Below is a small trained network, with its code and all its weights. Each question gives an input and a target symbol and asks what happens when units are switched off, that is, made to give their printed mean instead of their output.

import numpy as np


def w(rows, s, z=0):
    codes = np.array(rows[::2]) - 128.0
    scale = np.full(codes.shape[1], s)
    scale[-1] = z or s
    return codes * scale


def f(y):
    return y / 2 * (1 + np.tanh(0.7978845608 * (y + 0.044715 * y**3)))


def softmax(a):
    e = np.exp(a - a.max(-1, keepdims=True))
    return e / e.sum(-1, keepdims=True)


def log_softmax(a):
    a = a - a.max(-1, keepdims=True)
    return a - np.log(np.exp(a).sum(-1, keepdims=True))


def net(x, mask):
    ids = ['ΦΩαβγθτψ'.index(c) for c in x.split()]
    T = len(ids)
    res = E[ids] + P[:T]
    r = res
    for j in range(2):
        rows = slice(2 * j, 2 * j + 2)
        q, k, v = (r @ M[0][rows].T for M in (Q, K, V))
        z = softmax(np.where(np.tri(T) > 0, q @ k.T / 2**0.5, -1e9)) @ v
        o = O[0][rows]
        res = res + np.where(mask[j], z, o[:, -1]) @ o[:, :-1]
    y = f(res @ A[0][:, :-1].T + A[0][:, -1])
    res = res + np.where(mask[2:10], y, B[0][:, -1]) @ B[0][:, :-1]
    return log_softmax(res[-1] @ U[:, :-1].T + U[:, -1])


Q, K, V, O, A, B = {}, {}, {}, {}, {}, {}
E = w([
[81,102,132,162,167],'Φ',
[124,149,205,47,115],'Ω',
[110,169,197,141,174],'α',
[53,34,85,154,161],'β',
[113,147,189,98,146],'γ',
[115,115,197,39,108],'θ',
[27,5,97,142,108],'τ',
[95,68,133,97,139],'ψ',
],0.014)
P = w([
[116,174,58,45,151],'0',
[140,132,186,169,112],'1',
[67,160,66,156,108],'2',
[132,114,217,176,123],'3',
[41,153,60,174,111],'4',
[161,90,199,140,148],'5',
[3,153,96,116,124],'6',
[174,66,205,133,168],'7',
[1,168,100,120,143],'8',
[182,47,226,145,201],'9',
[67,184,77,173,78],'10',
],0.017)
Q[0] = w([
[28,208,25,122,70],'H0',
[224,136,97,115,146],'H0',
[81,111,233,137,174],'H1',
[11,166,91,98,157],'H1',
],0.013)
K[0] = w([
[129,45,242,212,147],'H0',
[14,246,80,220,2],'H0',
[142,113,116,74,208],'H1',
[128,21,236,118,224],'H1',
],0.012)
V[0] = w([
[113,165,88,247,240],'H0',
[46,15,49,177,15],'H0',
[140,156,56,208,180],'H1',
[150,213,162,145,82],'H1',
],0.012)
O[0] = w([
[81,102,152,6,146,74],'H0',
[145,110,148,97,5,1],'H0',
[66,125,192,89,117,39],'H1',
[129,182,132,133,218,57],'H1',
],0.018,0.0086)
A[0] = w([
[58,124,157,96,28,99],'N0',
[2,180,16,76,180,123],'N1',
[147,166,52,68,160,146],'N2',
[253,55,153,175,145,145],'N3',
[235,124,124,247,93,155],'N4',
[216,53,207,236,53,151],'N5',
[213,52,188,174,24,9],'N6',
[168,193,36,144,104,145],'N7',
],0.0091,0.013)
B[0] = w([
[217,92,182,124,178,169],'N0',
[121,220,125,97,88,199],'N1',
[41,152,212,172,110,156],'N2',
[106,170,139,157,46,198],'N3',
[128,104,185,120,16,251],'N4',
[173,162,32,1,209,206],'N5',
[85,209,252,202,179,164],'N6',
[189,18,110,114,217,185],'N7',
],0.0083,0.031)
U = w([
[60,139,148,148,32,213],'Φ',
[45,108,222,253,94,68],'Ω',
[123,180,139,169,134,3],'α',
[68,39,188,175,143,193],'β',
[160,122,81,165,236,142],'γ',
[155,105,121,193,149,125],'θ',
[183,114,104,129,204,57],'τ',
[189,124,29,89,164,176],'ψ',
],0.0074,0.0067)

Each question gives the input, a string of symbols that net reads in full, and the target symbol t.
The units are the heads (2 rows each of Q, K, V and O) and the neurons (one row each of A and B). Each row of codes is followed by its name. A weight is (code - 128) times the scale printed after its matrix; where a second scale follows, it is the last column's (O, A, B and U).
mask holds one flag per unit, heads first, then neurons. A switched-off unit (its flag False) gives its mean, the last column of its rows in O or B, instead of its output. The means were averaged over made-up inputs and are rounded, as every weight is.
A unit's drop is (log p(t) with every unit on - log p(t) with that unit switched off) / (log p(t) with every unit on - log p(t) with every unit switched off).
The circuit of an input: a set's keep is (log p(t) with only the set's units on - log p(t) with every unit switched off) / (log p(t) with every unit on - log p(t) with every unit switched off). Starting from all 10 units, units are removed one at a time, each time the one whose removal leaves the highest keep (on an exact tie, the one counted first), for as long as the keep stays at least 0.8.
circuit, biggest first: the units of the circuit, biggest drop first
unit that matters most: the unit with the biggest drop
top k neurons: the k neurons with the biggest drops, biggest first
heads that matter: for each layer, one digit per head in row order, 1 if its drop is at least 0.15 and else 0, layers parted by /
input γ γ θ β γ α, target Ω: heads that matter	11
input ψ γ γ ψ γ γ Ω, target γ: top 2 neurons	N4, N3
input ψ Φ Ω Φ τ α γ θ β γ θ, target γ: circuit, biggest first	H0
input Ω α γ Φ Φ α γ ψ β, target ψ: circuit, biggest first	H1, N6, N3
input γ α Φ Φ θ γ, target Ω: top 3 neurons	N5, N7, N3
input Φ θ γ Ω τ Φ, target β: circuit, biggest first	H0, N1
input Ω Ω θ γ, target θ: heads that matter	11
input β Φ β γ α ψ Φ ψ, target τ: top 3 neurons	N5, N0, N6
input τ θ θ β γ ψ Φ β Φ Φ, target α: circuit, biggest first	N5, N6, H0
input γ γ α γ θ ψ Ω θ Ω γ, target Ω: circuit, biggest first	N5, H0, N3, H1
input Ω Φ ψ θ Φ Φ θ β β τ α, target τ: top 3 neurons	N5, N6, N0
input γ α Φ θ, target Ω: circuit, biggest first	N5, H0, H1
input ψ γ α τ ψ Φ ψ α Ω β γ, target β: circuit, biggest first	N0, H0, H1, N1
input ψ Φ θ γ Φ, target γ: top 3 neurons	N4, N3, N7
input θ β γ γ, target ψ: unit that matters most	N5
input Φ Ω β γ γ β Ω Φ ψ Ω, target β: top 2 neurons	N5, N1
input Φ γ ψ, target γ: circuit, biggest first	H1, H0
input ψ θ ψ γ, target Φ: top 2 neurons	N5, N4
input ψ Φ ψ γ Ω α α β γ γ, target Φ: top 3 neurons	N5, N3, N4
input Φ Ω Φ Φ γ Φ Φ ψ, target β: top 2 neurons	N5, N1
